Below are the code and all the weights of a small trained network. Each question names an input and a class and asks about switching units off, where a switched-off unit gives its printed mean instead of its output.

import numpy as np


def w(rows, s, z=0):
    codes = np.array(rows[::2]) - 128.0
    scale = np.full(codes.shape[1], s)
    scale[-1] = z or s
    return codes * scale


def norm(h):
    return h / np.sqrt((h * h).mean(-1, keepdims=True) + 1e-5)


def f(y):
    return y / 2 * (1 + np.tanh(0.7978845608 * (y + 0.044715 * y**3)))


def log_softmax(a):
    a = a - a.max(-1, keepdims=True)
    return a - np.log(np.exp(a).sum(-1, keepdims=True))


def net(x, mask):
    res = np.array(x, float).reshape(1, 7) / 4 @ E
    u = 0
    for l in range(3):
        y = f(norm(res) @ A[l][:, :-1].T + A[l][:, -1])
        res = res + np.where(mask[u : u + 10], y, B[l][:, -1]) @ B[l][:, :-1]
        u += 10
    return log_softmax(norm(res)[-1] @ U[:, :-1].T + U[:, -1])


A, B = {}, {}
E = w([
[232,137,100,147,136,132,137,123,115,129,2,184],'x0',
[101,154,174,139,177,92,100,110,70,83,175,188],'x1',
[180,89,169,112,95,172,35,93,56,132,200,26],'x2',
[196,97,125,89,87,34,83,214,220,89,65,84],'x3',
[104,60,114,163,139,47,181,85,114,199,221,178],'x4',
[169,210,148,199,181,108,93,212,32,173,188,150],'x5',
[222,111,125,117,153,168,114,238,167,133,178,154],'x6',
],0.0055)
A[0] = w([
[142,120,146,62,107,124,105,173,140,97,83,55,18],'L0N1',
[110,192,147,196,196,50,130,115,94,88,62,207,139],'L0N2',
[138,75,122,127,174,3,161,222,193,132,156,189,151],'L0N3',
[208,113,122,105,152,171,100,156,97,131,86,150,5],'L0N4',
[170,165,138,79,63,101,52,158,179,111,52,55,135],'L0N5',
[126,194,138,171,139,131,83,179,70,128,165,132,113],'L0N6',
[31,149,133,106,109,119,170,94,123,135,198,114,68],'L0N7',
[119,213,94,184,166,161,186,179,155,143,73,198,97],'L0N8',
[141,56,87,146,102,104,177,73,155,169,109,143,181],'L0N9',
[136,125,106,126,90,148,115,122,75,134,85,75,4],'L0N10',
],0.0074,0.0037)
B[0] = w([
[150,139,87,233,137,183,93,176,136,44,129,104,177],'L0N1',
[93,109,88,208,168,43,116,69,72,50,114,148,232],'L0N2',
[163,81,147,41,5,98,68,210,163,118,180,96,245],'L0N3',
[57,65,83,121,174,164,146,74,77,117,97,180,159],'L0N4',
[136,125,99,196,82,172,43,169,188,11,116,16,253],'L0N5',
[69,226,133,129,173,103,82,125,73,195,198,166,213],'L0N6',
[62,65,63,170,163,35,152,163,113,138,151,111,199],'L0N7',
[171,137,41,145,190,158,225,207,86,255,49,163,211],'L0N8',
[115,122,41,92,43,100,127,93,112,164,137,220,210],'L0N9',
[183,131,77,105,86,15,68,159,138,122,186,103,142],'L0N10',
],0.0064,0.006)
A[1] = w([
[106,178,144,139,159,116,80,197,31,173,227,129,186],'L1N1',
[236,176,126,174,145,78,141,130,90,223,147,165,58],'L1N2',
[240,87,153,114,132,113,68,180,194,132,96,120,49],'L1N3',
[101,190,119,108,198,172,228,77,175,185,54,186,3],'L1N4',
[107,191,152,51,157,234,133,63,95,145,148,144,106],'L1N5',
[96,79,147,119,164,176,176,156,150,105,127,168,138],'L1N6',
[192,225,253,39,158,174,89,208,89,151,172,162,38],'L1N7',
[175,125,152,106,166,107,108,186,92,107,111,152,99],'L1N8',
[27,134,147,56,89,113,164,157,199,104,115,75,85],'L1N9',
[254,220,202,209,140,138,107,125,143,98,151,110,13],'L1N10',
],0.0063,0.0048)
B[1] = w([
[191,182,168,123,160,150,42,175,102,192,151,122,254],'L1N1',
[114,135,148,99,135,148,230,110,106,153,74,129,160],'L1N2',
[166,132,169,60,201,211,174,140,138,105,100,104,164],'L1N3',
[133,200,70,153,194,254,123,163,60,147,89,137,144],'L1N4',
[161,99,171,85,103,32,64,124,145,173,169,192,142],'L1N5',
[116,126,118,70,99,85,160,132,82,115,92,138,128],'L1N6',
[161,230,227,71,71,102,54,40,161,222,114,226,153],'L1N7',
[116,165,136,121,158,183,129,101,127,135,128,144,137],'L1N8',
[114,35,27,126,150,137,92,73,91,183,124,165,148],'L1N9',
[102,101,100,180,146,59,83,111,78,158,173,117,139],'L1N10',
],0.0075,0.0076)
A[2] = w([
[79,131,136,142,92,176,147,93,254,138,58,138,38],'L2N1',
[92,131,187,134,127,141,99,89,125,95,198,80,44],'L2N2',
[117,170,138,175,187,162,104,105,64,118,87,91,195],'L2N3',
[140,178,241,170,173,138,71,145,127,118,202,123,3],'L2N4',
[221,135,179,137,76,189,172,120,169,50,82,111,82],'L2N5',
[189,111,134,104,101,181,82,126,185,106,51,91,79],'L2N6',
[121,49,187,96,152,160,174,53,92,194,148,75,90],'L2N7',
[102,144,199,172,169,72,103,130,46,187,212,105,94],'L2N8',
[194,162,73,150,133,106,130,170,105,193,60,184,166],'L2N9',
[201,117,136,136,89,150,156,196,234,85,72,90,45],'L2N10',
],0.0078,0.0046)
B[2] = w([
[118,140,130,187,179,146,47,171,112,158,190,82,141],'L2N1',
[135,125,85,183,173,191,139,180,60,185,122,115,148],'L2N2',
[121,64,171,133,117,88,143,83,182,72,105,109,216],'L2N3',
[96,67,145,126,68,92,88,43,170,105,228,92,202],'L2N4',
[126,72,64,72,117,109,238,185,136,108,51,142,173],'L2N5',
[150,96,141,100,148,165,142,159,147,68,135,52,198],'L2N6',
[138,147,77,67,94,97,194,156,147,189,102,204,142],'L2N7',
[121,136,68,181,177,254,146,187,119,115,57,89,254],'L2N8',
[108,137,83,78,116,192,191,147,154,165,84,133,222],'L2N9',
[217,129,184,22,82,110,213,192,225,33,60,94,204],'L2N10',
],0.0092,0.0078)
U = w([
[95,56,91,78,42,43,160,83,163,159,167,187,152],'0',
[87,157,61,150,197,183,209,151,78,197,68,170,144],'1',
[217,95,123,58,78,137,157,188,200,64,94,83,150],'2',
[194,215,236,186,151,56,194,54,245,129,184,167,2],'3',
[207,218,220,96,124,165,53,155,145,196,195,173,123],'4',
[96,99,122,203,174,168,48,142,104,107,205,56,148],'5',
[189,209,250,181,154,55,208,54,239,131,186,158,2],'6',
[99,127,193,155,179,47,150,41,118,33,75,176,117],'7',
],0.015,0.014)

Each question gives the input, the list of numbers given to net, and the class t.
The units are the neurons (one row each of A and B). Each row of codes is followed by its name. A weight is (code - 128) times the scale printed after its matrix; where a second scale follows, it is the last column's (A, B and U).
mask holds one flag per neuron, layer by layer. A switched-off neuron (its flag False) gives its mean, the last column of its row in B, instead of its output. The means were averaged over made-up inputs and are rounded, as every weight is.
A unit's drop is (log p(t) with every unit on - log p(t) with that unit switched off) / (log p(t) with every unit on - log p(t) with every unit switched off).
The circuit of an input: a set's keep is (log p(t) with only the set's units on - log p(t) with every unit switched off) / (log p(t) with every unit on - log p(t) with every unit switched off). Starting from the 12 units with the biggest drops (on a tie, the unit counted first), units are removed one at a time, each time the one whose removal leaves the highest keep (on an exact tie, the one counted first), for as long as the keep stays at least 0.8.
circuit, biggest first: the units of the circuit, biggest drop first
unit that matters most: the unit with the biggest drop
k most important neurons: the k neurons with the biggest drops, biggest first
k most important neurons of layer l: the k neurons of layer l with the biggest drops, biggest first
input [5,1,-2,-1,-7,3,-5], class 7: circuit, biggest first -> L0N2
input [-8,-2,-4,-1,-3,2,2], class 1: circuit, biggest first -> L0N5, L2N8
input [0,-5,5,6,-1,8,3], class 5: 2 most important neurons -> L0N6, L1N10
input [-6,4,-6,0,0,2,4], class 1: 3 most important neurons -> L0N8, L2N8, L0N7
input [4,1,-5,1,4,-2,-7], class 0: 2 most important neurons -> L2N8, L0N2
input [-5,-7,8,-3,2,4,4], class 4: 2 most important neurons of layer 0 -> L0N5, L0N2
input [6,8,7,3,3,4,2], class 4: 4 most important neurons of layer 0 -> L0N6, L0N5, L0N7, L0N1
input [-4,3,-7,-7,3,-6,-6], class 0: 2 most important neurons -> L2N8, L1N1
input [2,2,-1,2,-2,-6,-8], class 7: 2 most important neurons of layer 2 -> L2N8, L2N2
input [-5,-4,4,-2,3,6,2], class 4: 3 most important neurons of layer 0 -> L0N2, L0N5, L0N6
input [6,5,3,0,5,5,2], class 1: 4 most important neurons -> L2N8, L0N5, L0N2, L1N2
input [-6,4,3,-1,-5,-3,-8], class 1: 4 most important neurons -> L0N5, L2N7, L2N4, L0N2
input [8,4,-3,-4,-7,-7,-2], class 1: 2 most important neurons -> L0N8, L0N3
input [8,-1,2,4,6,-8,-8], class 0: circuit, biggest first -> L0N9
input [-3,-2,-1,-2,-6,1,-1], class 5: 4 most important neurons of layer 0 -> L0N3, L0N6, L0N9, L0N4
input [-1,-4,4,-2,2,1,-8], class 1: 2 most important neurons -> L0N5, L2N8
input [1,2,1,-4,1,7,2], class 4: 4 most important neurons of layer 0 -> L0N6, L0N7, L0N9, L0N5
input [-2,-1,-2,-5,-7,-1,-4], class 1: 2 most important neurons -> L0N5, L1N4
input [3,-8,-6,2,7,1,0], class 0: 4 most important neurons -> L0N3, L0N9, L0N5, L2N8
input [2,0,6,-1,-2,6,-2], class 4: unit that matters most -> L1N7
input [7,0,-4,4,0,6,-7], class 1: 2 most important neurons -> L0N8, L2N9
input [-2,8,-3,-4,4,-3,5], class 5: 2 most important neurons of layer 1 -> L1N2, L1N1
input [-3,1,5,-2,8,3,-5], class 1: 4 most important neurons -> L2N8, L0N5, L2N7, L0N3
input [-5,4,5,-2,0,6,-1], class 4: 2 most important neurons of layer 1 -> L1N1, L1N7
